Each matrix's rows are made from only a few directions, up to rounding. Fill in the rest of each cut row.
(in the rows, 128 means zero)
Made from 2 directions:
[[124 159 132 149 148 125 120 124 120 108 154  98 156 103 127 147 127 118
  127 119 131 138]
 [129 160 106 135 176 134 108 132 115 100 139  86 162  87 163 159 127 126
  109 118 136 146]
 [125 119 150 134  97 121 141 122 135 141 134 147 115 149  96 113 128 123
  144 131 123 118]
 [130  95 132 110  99 129 140 130 138 152 105 163  97 159 118 105 129 136
  135 138 123 115]]
Cut rows and their ends:
[128 108 136 120 104 126 138] -> [127 135 144 118 152 108 150 114 111 129 131 136 134 124 119]
[131  89 129 105  97 130 140] -> [131 139 155  98 169  91 162 122 101 130 139 133 140 123 114]
[124 159 135 150 145 124 122] -> [123 121 109 155  99 155 106 123 146 127 117 129 119 131 137]
[129 121 124 122 127 130 128] -> [130 129 132 121 133 122 132 132 125 128 131 126 130 128 127]

Made from 2 directions:
[[145 120 146 110 120 138 159 103 153 135 136 125 109 152  96 139 139 133
  127 134 118 101]
 [134 144 139 121 143 130 124 131 139 115 116 121 127 135 136 121 136 116
  119 120 126 131]
 [124 133 125 132 133 125 118 136 123 124 124 128 133 122 138 124 126 125
  127 125 131 136]
 [129 113 125 128 114 130 141 118 127 140 140 132 123 130 112 137 125 139
  135 137 126 117]]
Cut rows and their ends:
[135 135 138 119 135] -> [131 133 124 140 122 123 123 123 138 124 127 135 123 123 125 124 123]
[133 138 137 121 138] -> [130 128 128 138 120 121 123 126 135 130 124 134 121 122 123 126 127]
[127 144 130 128 143] -> [126 113 139 128 115 115 123 134 125 146 118 131 117 121 119 130 140]

Made from 2 directions:
[[110 142 147 142 115 121 117 127 137 129 150 113 127 124 123 130 128  93
  143 157 120 106]
 [111 139 152 146 113 121 115 126 143 131 154 111 132 122 125 128 132  82
  147 164 122 102]
 [194  59 103 105 157 148 154 121 138 139  75 175 166 134 158 107 152 173
  103  79 174 177]]
Cut rows and their ends:
[109 149 133 133 121 123 121 131 123 124 142 115 115 127 119 135 120 120
 134 139 114] -> [116]
[213  43  86  92 170 155 164 121 131 139  53 190 169 138 164 104 153 205
  88  52 184] -> [198]
[132 125 124 125 131 129 130 128 125 128 123 131 128 129 129 128 128 136
 125 121 130] -> [133]
[ 80 180 140 141 110 114 111 134 116 118 163  96  97 125 105 144 108 106
 142 156  94] -> [97]
[161 104  87  97 155 141 151 131 105 124  82 159 126 138 136 126 125 205
  96  67 142] -> [174]
[140 116 120 122 135 132 134 127 127 129 116 137 133 130 133 125 131 142
 121 115 136] -> [139]

Made from 2 directions:
[[182 145 125  49 200 184 155  74 113  86 109 156  96 160 190 184 145 173
  110  89 173 146]
 [ 77 113 132 193  61  77 103 179 143 169 145 105 158 102  71  77 111  85
  140 165  86 111]
 [113 129 132 110 116 123 125 139 134 141 128 132 136 136 120 121 123 117
  115 137 119 123]
 [124 127 128 135 123 124 126 132 129 131 130 126 130 125 123 124 127 125
  130 131 125 127]]
Cut rows and their ends:
[113 126 130 133 111 117] -> [122 141 133 140 131 125 137 126 115 116 123 116 125 138 117 123]
[125 121 125 174 116 113] -> [122 135 127 129 135 114 130 109 115 116 128 123 148 133 121 128]
[141 137 130  70 152 152] -> [138 112 127 120 118 146 120 152 151 149 132 140 106 117 142 132]
[129 136 132  71 139 144] -> [134 122 131 130 120 145 127 152 141 140 128 131 103 124 134 127]

Made from 3 directions:
[[ 76 116 123 143 186 123 160 119 182 157 169 178 108 112  57 178 103  84
  125 149 173 126]
 [121 166 147  90  78 140 114 158  80  75 124 117 131 142 171  41 157 164
  104 132  72 160]
 [ 53 153 188 142 166 123 149 123 191 133 206 164  84 102  56 168 123  93
   68 135 126 134]
 [ 98 154 144 104 114 135 131 148 115  98 145 141 120 132 129  81 141 137
  105 140 102 153]
 [141 129 112 113 110 133 123 138 101 114 108 123 140 139 153  94 134 143
  141 132 120 137]]
Cut rows and their ends:
[106 129 149 144 152 123 137] -> [117 162 143 157 139 111 115  94 166 120 108 110 126 138 120]
[162 109  89 123 119 130 123] -> [129 102 132  89 118 151 140 155 115 125 139 165 129 141 124]

Made from 2 directions:
[[ 84 129 192 139 146 112 135 152 104 198 129 168 205 112 111 131 169 130
  115 169 125 123]
 [143 128 105 114 125 133 122 116 129 105 127 115 107 137 136 128 113 124
  124 107 123 135]
 [140 128 107  83 137 129 110 107 102 115 125 119 129 149 143 133 113 111
   97  89 102 152]
 [ 86 128 193 189 129 117 154 168 144 187 133 164 175  93 100 124 171 150
  157 201 158  97]]
Cut rows and their ends:
[166 128  68  51] -> [135 136  96  85  96  78 122  97  98 168 159 135  88 100  83  47  87 168]
[156 127  86 106] -> [121 137 118 108 132  86 126 103  87 144 143 128 101 121 124  92 120 139]
[175 127  56  64] -> [126 140 101  85 114  61 123  88  73 165 159 132  80 106  99  49  98 161]
[ 79 129 200 165] -> [140 113 145 163 121 202 131 171 200 101 103 128 175 140 135 190 141 109]
[117 128 144 127] -> [134 124 128 133 119 146 128 138 149 125 125 129 138 127 122 136 125 129]

Made from 2 directions:
[[130 102 123 137 149 127 113 133 111 132 140 112 142 121 133 120 149 146
  115 134 104 128]
 [151 135 162 120  88 106 172  52 205 109  83 178 126 106 162 134  82  66
  135 129 196 146]
 [132 118 130 131 132 125 127 121 130 127 128 128 134 122 134 126 131 128
  123 130 126 130]]
Cut rows and their ends:
[139 103 136 134 134 118 130 102 141 124] -> [123 132 142 111 147 122 131 122 117 134 130 135]
[116 152 119 122 124 138 125 156 112 133] -> [135 122 114 145 108 133 127 136 138 122 123 120]
[121 137 121 127 130 134 122 147 114 132] -> [135 121 123 137 116 130 132 137 131 126 119 123]

Made from 3 directions:
[[189 148  86 151  65  98 114 135  60 101 122  72 166 209 102  89 177 147
  149 159 112 134]
 [192 100 105 148  95  93 128 124  90 149 151 126 152 193 142 123 123 109
  144 157 113 120]
 [133 114 115 144 123 117 128 138 139  95 129 131 168 138 134 147 125 105
  134 125 131 105]
 [ 80 110 165 106 181 153 141 119 182 162 136 177  88  61 151 158  85 114
  110 104 140 126]
 [101 124 124 138 140 133 128 142 162  78 118 134 163 106 129 154 125 110
  127 109 139 104]]
Cut rows and their ends:
[144  93 134 130 139 117 137 121 138 161 151 160 126 133 155 148  95 101
 129 133 126] -> [117]
[182  88 119 140 114  98 135 118 106 173 159 148 134 174 155 134 103 101
 138 152 115] -> [120]

Made from 3 directions:
[[153  78 129 155 145  94 117  95  71 110 174 132 120 172 138 124 102  96
   92  67 163 127]
 [103 123 168  81  83 102 160 135 166 150  42 116 113 131 225 134 124 178
  115 134 175 166]
 [137 142 113 146 125 149 124 134 124 127 139 131 139 123 100 133 138 116
  135 137 107 111]
 [125 141 131 124 105 138 138 138 142 137 100 125 132 123 142 135 136 139
  130 141 127 128]]
Cut rows and their ends:
[173 121  89 199 139 153 105 114  66 109 203 139 149 154  58] -> [136 129  67 116  98 102  82]
[154 128 107 169 123 147 119 123  96 121 160 133 142 143  95] -> [137 132  96 120 114 114 100]
[141 145 110 153 118 154 124 135 120 128 139 131 142 126  98] -> [136 140 113 133 136 105 106]
[112 112 154  97 120  99 141 124 143 135  94 122 113 133 183] -> [124 117 154 118 120 162 156]
[111 151 129 108 129 141 131 144 160 135 109 126 129 102 121] -> [126 139 146 149 160 110 133]
[133  97 133 129 153 100 119 109 104 116 157 130 117 146 133] -> [119 110 116 113  97 149 136]
[ 81 180 152  65  92 147 156 168 217 159  30 117 125  76 170] -> [132 153 195 164 202 115 155]

Made from 3 directions:
[[ 99 143 109 111 122 122 103 134 133 105 114  80 156 128 140 138 106 123
  133 138 156 125]
 [140 118 123 127 118 143 136 127 144 124 121 137 116 118 119 127 145 125
  128 123 130 140]
 [133 132 121 134 129 119 129 130 117 125 131 128 133 133 127 123 131 118
  129 125 134 140]
 [134  81 199 105 128 198 156 104 203 173 124 188  57  88 122 152 137 204
  118 135  52  48]]
Cut rows and their ends:
[121 124 168 129 147 127 134 120 122 160 145 153 114 132 136 133 111 161
 122 134] -> [87 82]
[ 99 158 135 134 153  81 108 133  77 135 148 104 164 158 150 126  86 128
 128 138] -> [128 107]
[183 110  79 147  97 146 152 135 141 100 112 149 111 115  94 105 194  76
 132 103] -> [165 218]
[ 67 167 129 111 147  87  85 135  96 119 132  62 182 151 163 143  63 137
 131 150] -> [145  87]

Made from 2 directions:
[[125 126 118 107 116 134 145 144 139 126 107 141 128 120 109  94 127 150
  121 118 104 156]
 [139 152 163 173  99 122  98 123 122 115 161 121 119 131 148 174 136 105
  141 131 184  85]
 [116  97  92  91 182 129 149 117 123 148 107 123 140 133 123 105 118 133
  119 135  79 154]]
Cut rows and their ends:
[119 109  99  89 146] -> [134 155 137 136 137  97 137 135 124 107  84 122 151 116 122  79 168]
[129 129 132 137 134] -> [125 121 121 123 129 137 122 128 132 137 143 128 118 131 133 138 116]
[128 125 129 137 144] -> [124 119 116 120 132 139 119 130 134 140 148 127 114 131 136 137 113]
[120 112 104  96 146] -> [133 150 133 133 136 104 134 134 125 112  94 123 146 119 124  88 160]
[107  78  64  55 205] -> [134 172 122 128 158  80 129 147 131 107  68 112 151 108 132  34 188]

Made from 2 directions:
[[119 103 155  74 104 122 133 141  98 130 111 129  87 151 118 128 152 139
  148 103  96 135]
 [135 154 109 188 140 156 121 129 123 131 128 144 194 115 122 141  96 119
  110 175 143 102]
 [143 169  83 218 168 137 119 106 179 124 157 126 197  90 145 127  88 110
   95 169 181 116]
 [142 167  86 213 165 138 120 108 175 124 155 127 194  93 143 128  90 111
   97 168 177 116]]
Cut rows and their ends:
[130 134 121 140 134 128 127 124 137 127 133 127 136 122 131 127 123 125
 123 132 136] -> [127]
[112  83 174  30  89 111 138 147  84 131 102 125  47 166 115 125 173 147
 163  78  76] -> [146]
[141 169  91 220 158 155 118 118 150 128 143 139 214  99 132 138  83 112
  98 185 167] -> [102]
[123 114 143  98 115 125 131 135 111 129 118 129 106 140 122 128 141 134
 139 115 111] -> [132]

Made from 2 directions:
[[150 131  96 152  53 142 171 146 135 157 108 134 144  90  88 140  61 148
  162 143 193 107]
 [104 104 132 133 159 113 101 118  89 120 119 146 116 130 164  95 173 130
  155 133  98 111]
 [139 153 147 104 148 135 128 126 168 116 152 103 130 154 115 157 126 111
   73 112 115 162]
 [131 132 129 125 127 130 130 129 135 128 131 124 129 130 124 133 124 126
  121 126 129 133]]
Cut rows and their ends:
[158 159 124 121  90 146 162] -> [140 178 137 139 105 143 126  82 170  72 125  93 122 165 150]
[133 135 129 125 125 131 133] -> [130 139 128 132 122 130 130 120 136 120 126 118 126 132 134]
[108 117 145 118 177 116  97] -> [115 110 111 135 132 116 148 161 110 178 119 121 122  84 132]
[142 150 138 113 128 137 138] -> [130 164 124 145 108 133 142 108 155 111 118  88 117 131 153]
[ 93  93 134 135 176 106  87] -> [113  71 116 116 154 110 132 183  80 196 130 166 134  82 104]
